Below are the code and all the weights of a small trained network. Each question names an input and a target symbol and asks about switching units off, where a switched-off unit gives its printed mean instead of its output.

import numpy as np


def w(rows, s, z=0):
    codes = np.array(rows[::2]) - 128.0
    scale = np.full(codes.shape[1], s)
    scale[-1] = z or s
    return codes * scale


def norm(h):
    return h / np.sqrt((h * h).mean(-1, keepdims=True) + 1e-5)


def f(y):
    return np.maximum(y, 0)


def softmax(a):
    e = np.exp(a - a.max(-1, keepdims=True))
    return e / e.sum(-1, keepdims=True)


def log_softmax(a):
    a = a - a.max(-1, keepdims=True)
    return a - np.log(np.exp(a).sum(-1, keepdims=True))


def net(x, mask):
    ids = ['γδεζηθμξπστ'.index(c) for c in x.split()]
    T = len(ids)
    res = E[ids] + P[:T]
    u = 0
    for l in range(2):
        q, k, v = (norm(res) @ M[l].T for M in (Q, K, V))
        z = softmax(np.where(np.tri(T) > 0, q @ k.T / 2**0.5, -1e9)) @ v
        res = res + np.where(mask[u], z, O[l][:, -1]) @ O[l][:, :-1]
        u += 1
        y = f(norm(res) @ A[l][:, :-1].T + A[l][:, -1])
        res = res + np.where(mask[u : u + 16], y, B[l][:, -1]) @ B[l][:, :-1]
        u += 16
    return log_softmax(norm(res)[-1] @ U[:, :-1].T + U[:, -1])


Q, K, V, O, A, B = {}, {}, {}, {}, {}, {}
E = w([
[125,79,138,109,88,100,117],'γ',
[39,69,124,98,157,148,148],'δ',
[168,168,192,127,121,99,147],'ε',
[138,73,51,197,110,151,146],'ζ',
[144,125,143,120,208,145,96],'η',
[96,166,94,137,215,157,125],'θ',
[133,81,172,2,152,75,49],'μ',
[122,67,143,52,96,63,177],'ξ',
[147,116,148,99,187,124,141],'π',
[169,151,72,212,134,46,171],'σ',
[89,114,57,114,74,108,186],'τ',
],0.0086)
P = w([
[92,132,53,162,148,127,4],'0',
[134,60,85,136,221,167,132],'1',
[66,147,137,131,95,68,113],'2',
[59,128,143,181,132,206,13],'3',
[156,53,92,125,157,182,148],'4',
[92,130,136,118,99,80,84],'5',
[63,123,148,165,136,222,3],'6',
[163,75,102,99,126,214,159],'7',
[118,108,131,104,105,68,64],'8',
],0.0055)
Q[0] = w([
[140,100,1,163,151,190,193],'0.h0',
[105,119,195,61,70,160,21],'0.h0',
],0.0034)
K[0] = w([
[3,92,101,237,115,8,43],'0.h0',
[124,150,195,68,46,183,145],'0.h0',
],0.0039)
V[0] = w([
[146,192,246,189,98,138,192],'0.h0',
[161,155,126,41,77,254,114],'0.h0',
],0.0031)
O[0] = w([
[237,253,77,192,89,36,229,89],'0.h0',
[3,175,45,188,116,23,224,2],'0.h0',
],0.0033,0.002)
A[0] = w([
[118,85,99,110,160,129,96,190],'0.n0',
[104,114,128,119,62,164,103,18],'0.n1',
[112,186,144,104,79,123,160,128],'0.n2',
[12,131,108,107,60,30,160,43],'0.n3',
[164,169,151,152,159,187,101,183],'0.n4',
[77,90,85,178,156,173,153,18],'0.n5',
[91,128,70,148,73,94,254,77],'0.n6',
[119,143,132,141,17,106,111,128],'0.n7',
[113,181,73,162,161,90,89,22],'0.n8',
[198,154,94,136,156,81,159,2],'0.n9',
[150,116,132,178,154,136,161,128],'0.n10',
[115,214,149,150,148,124,110,71],'0.n11',
[156,152,100,164,61,144,247,40],'0.n12',
[106,97,112,59,152,176,170,161],'0.n13',
[130,179,185,66,153,75,120,9],'0.n14',
[73,125,124,127,123,173,77,207],'0.n15',
],0.0065,0.0014)
B[0] = w([
[117,141,151,179,104,87,206,255],'0.n0',
[169,141,135,161,200,134,124,164],'0.n1',
[83,101,38,99,128,76,126,175],'0.n2',
[190,244,75,159,95,169,128,212],'0.n3',
[179,142,69,125,82,129,113,246],'0.n4',
[102,137,135,88,103,178,198,187],'0.n5',
[119,1,107,147,203,176,137,164],'0.n6',
[143,132,170,149,67,148,143,210],'0.n7',
[79,178,178,157,151,134,184,184],'0.n8',
[112,168,81,132,38,149,141,204],'0.n9',
[102,131,180,41,105,123,115,187],'0.n10',
[214,108,116,107,121,138,153,203],'0.n11',
[153,192,114,151,137,64,125,173],'0.n12',
[140,148,170,175,126,179,207,218],'0.n13',
[110,64,110,121,153,122,140,254],'0.n14',
[135,196,125,98,83,96,131,239],'0.n15',
],0.0052,0.003)
Q[1] = w([
[143,186,91,185,25,167,116],'1.h0',
[2,91,67,165,147,147,72],'1.h0',
],0.0078)
K[1] = w([
[170,122,79,173,47,161,174],'1.h0',
[1,99,123,150,125,155,153],'1.h0',
],0.0083)
V[1] = w([
[223,239,158,142,102,252,219],'1.h0',
[112,187,138,39,112,57,99],'1.h0',
],0.0032)
O[1] = w([
[62,91,159,130,143,149,52,254],'1.h0',
[110,181,255,119,122,202,228,151],'1.h0',
],0.0068,0.0034)
A[1] = w([
[146,92,143,85,153,126,88,2],'1.n0',
[86,5,133,101,247,193,166,56],'1.n1',
[29,117,102,160,202,177,195,159],'1.n2',
[111,8,154,101,135,166,123,154],'1.n3',
[155,188,165,174,118,131,174,65],'1.n4',
[112,73,112,158,180,116,164,108],'1.n5',
[124,156,50,154,153,115,255,20],'1.n6',
[149,202,101,133,85,64,201,65],'1.n7',
[140,156,105,233,93,122,100,170],'1.n8',
[176,12,76,89,127,121,195,91],'1.n9',
[80,190,177,153,188,100,171,72],'1.n10',
[121,162,182,117,163,139,141,171],'1.n11',
[139,152,184,45,141,72,117,42],'1.n12',
[66,165,193,121,119,109,130,7],'1.n13',
[117,70,109,134,191,185,224,157],'1.n14',
[126,37,163,49,117,98,173,186],'1.n15',
],0.0063,0.0025)
B[1] = w([
[108,129,125,140,214,105,145,145],'1.n0',
[183,113,239,205,164,179,36,200],'1.n1',
[166,209,164,139,178,65,145,185],'1.n2',
[158,136,83,147,167,111,254,212],'1.n3',
[181,141,129,110,143,123,51,170],'1.n4',
[101,140,165,137,172,136,155,157],'1.n5',
[86,87,110,183,142,177,44,165],'1.n6',
[144,150,123,121,177,82,198,193],'1.n7',
[106,87,175,78,104,133,138,239],'1.n8',
[138,213,174,83,86,123,142,201],'1.n9',
[165,90,39,94,141,137,84,150],'1.n10',
[142,83,67,117,79,117,150,188],'1.n11',
[114,95,121,115,130,104,160,202],'1.n12',
[105,95,151,112,175,148,71,158],'1.n13',
[169,28,152,150,165,172,156,198],'1.n14',
[50,145,138,193,99,148,70,253],'1.n15',
],0.0065,0.0046)
U = w([
[205,196,122,74,130,59,206,184],'γ',
[140,104,186,205,229,151,123,175],'δ',
[183,129,161,92,50,180,58,123],'ε',
[91,73,14,167,102,177,86,176],'ζ',
[141,146,61,107,183,118,98,247],'η',
[73,224,114,122,184,150,99,149],'θ',
[39,65,127,20,172,126,112,133],'μ',
[140,43,121,121,98,179,255,60],'ξ',
[184,45,63,93,171,109,116,52],'π',
[135,120,84,240,106,44,92,18],'σ',
[54,220,122,164,82,168,166,5],'τ',
],0.0082,0.0017)

Each question gives the input, a string of symbols that net reads in full, and the target symbol t.
The units are the heads (2 rows each of Q, K, V and O) and the neurons (one row each of A and B). Each row of codes is followed by its name. A weight is (code - 128) times the scale printed after its matrix; where a second scale follows, it is the last column's (O, A, B and U).
mask holds one flag per unit, layer by layer, with each layer's heads first. A switched-off unit (its flag False) gives its mean, the last column of its rows in O or B, instead of its output. The means were averaged over made-up inputs and are rounded, as every weight is.
A unit's drop is (log p(t) with every unit on - log p(t) with that unit switched off) / (log p(t) with every unit on - log p(t) with every unit switched off).
The circuit of an input: a set's keep is (log p(t) with only the set's units on - log p(t) with every unit switched off) / (log p(t) with every unit on - log p(t) with every unit switched off). Starting from the 12 units with the biggest drops (on a tie, the unit counted first), units are removed one at a time, each time the one whose removal leaves the highest keep (on an exact tie, the one counted first), for as long as the keep stays at least 0.8.
circuit, biggest first: the units of the circuit, biggest drop first
most important unit: the unit with the biggest drop
k most important neurons: the k neurons with the biggest drops, biggest first
top k neurons in layer l: the k neurons of layer l with the biggest drops, biggest first
input ε σ θ γ δ, target δ: circuit, biggest first => (1.n1)
input ζ σ ε μ ε σ σ μ, target ξ: circuit, biggest first => (1.n3, 0.n0)
input μ ξ ξ ε ε π η, target ε: 3 most important neurons => (0.n15, 0.n4, 1.n15)
input μ ζ ζ γ ε ξ μ ε μ, target γ: circuit, biggest first => (1.h0, 0.h0)
input ε σ γ ε σ ε π, target ε: 2 most important neurons => (0.n15, 0.n4)
input π ε ζ ε σ ε, target σ: top 2 neurons in layer 0 => (0.n14, 0.n2)
input ε σ τ ε σ, target ξ: 4 most important neurons => (0.n9, 1.n15, 0.n10, 1.n1)
input ε ξ σ ξ ε, target ξ: 3 most important neurons => (1.n3, 1.n1, 0.n15)
input ε η ζ ξ σ τ, target ζ: circuit, biggest first => (0.n3, 0.n6, 1.n6)
input σ μ η μ γ, target δ: circuit, biggest first => (1.n1, 0.n4)
input ε δ μ ζ π τ ζ σ, target δ: 3 most important neurons => (0.n6, 0.n4, 1.n6)
input ε σ ε ε π γ σ ε ε, target γ: 2 most important neurons => (0.n3, 1.n7)
input ε θ ε ε ε ε ζ μ, target δ: 2 most important neurons => (1.n1, 1.n15)
input σ ε σ ε ξ ε ε γ σ, target γ: circuit, biggest first => (1.n7)
input ε σ ε ξ, target ε: 2 most important neurons => (0.n3, 0.n13)
input θ ε ζ, target ξ: 3 most important neurons => (0.n5, 1.n15, 0.n6)
input σ σ ζ σ σ, target γ: top 3 neurons in layer 1 => (1.n9, 1.n15, 1.n1)
input ε σ μ ε σ ε ε σ, target ε: top 3 neurons in layer 0 => (0.n6, 0.n10, 0.n0)
input δ μ ε μ ε μ, target γ: 3 most important neurons => (0.n3, 1.n7, 0.n14)
input ε ξ γ μ ε μ μ ε θ, target η: most important unit => 1.n10
input σ ζ τ ξ δ σ ξ ε, target δ: 3 most important neurons => (0.n15, 0.n3, 0.n9)
input ξ γ σ ε σ, target ξ: top 2 neurons in layer 0 => (0.n9, 0.n15)
input θ ε ε ε ζ, target δ: 2 most important neurons => (1.n1, 1.n2)
input ξ σ ε θ ε, target ξ: top 4 neurons in layer 1 => (1.n3, 1.n1, 1.n2, 1.n9)
input ξ ε γ, target ε: top 2 neurons in layer 0 => (0.n3, 0.n7)
input ζ ε ε γ ε ε π, target ε: top 3 neurons in layer 0 => (0.n4, 0.n15, 0.n14)
input π σ σ ε ε ε ε σ ζ, target ξ: top 3 neurons in layer 1 => (1.n3, 1.n15, 1.n8)
input μ μ ε ε σ, target δ: most important unit => 1.n6
input ε ζ μ σ δ θ ζ θ θ, target η: top 2 neurons in layer 1 => (1.n10, 1.n2)
input σ γ σ σ ε ξ μ δ δ, target θ: 3 most important neurons => (0.n3, 1.n2, 0.n15)
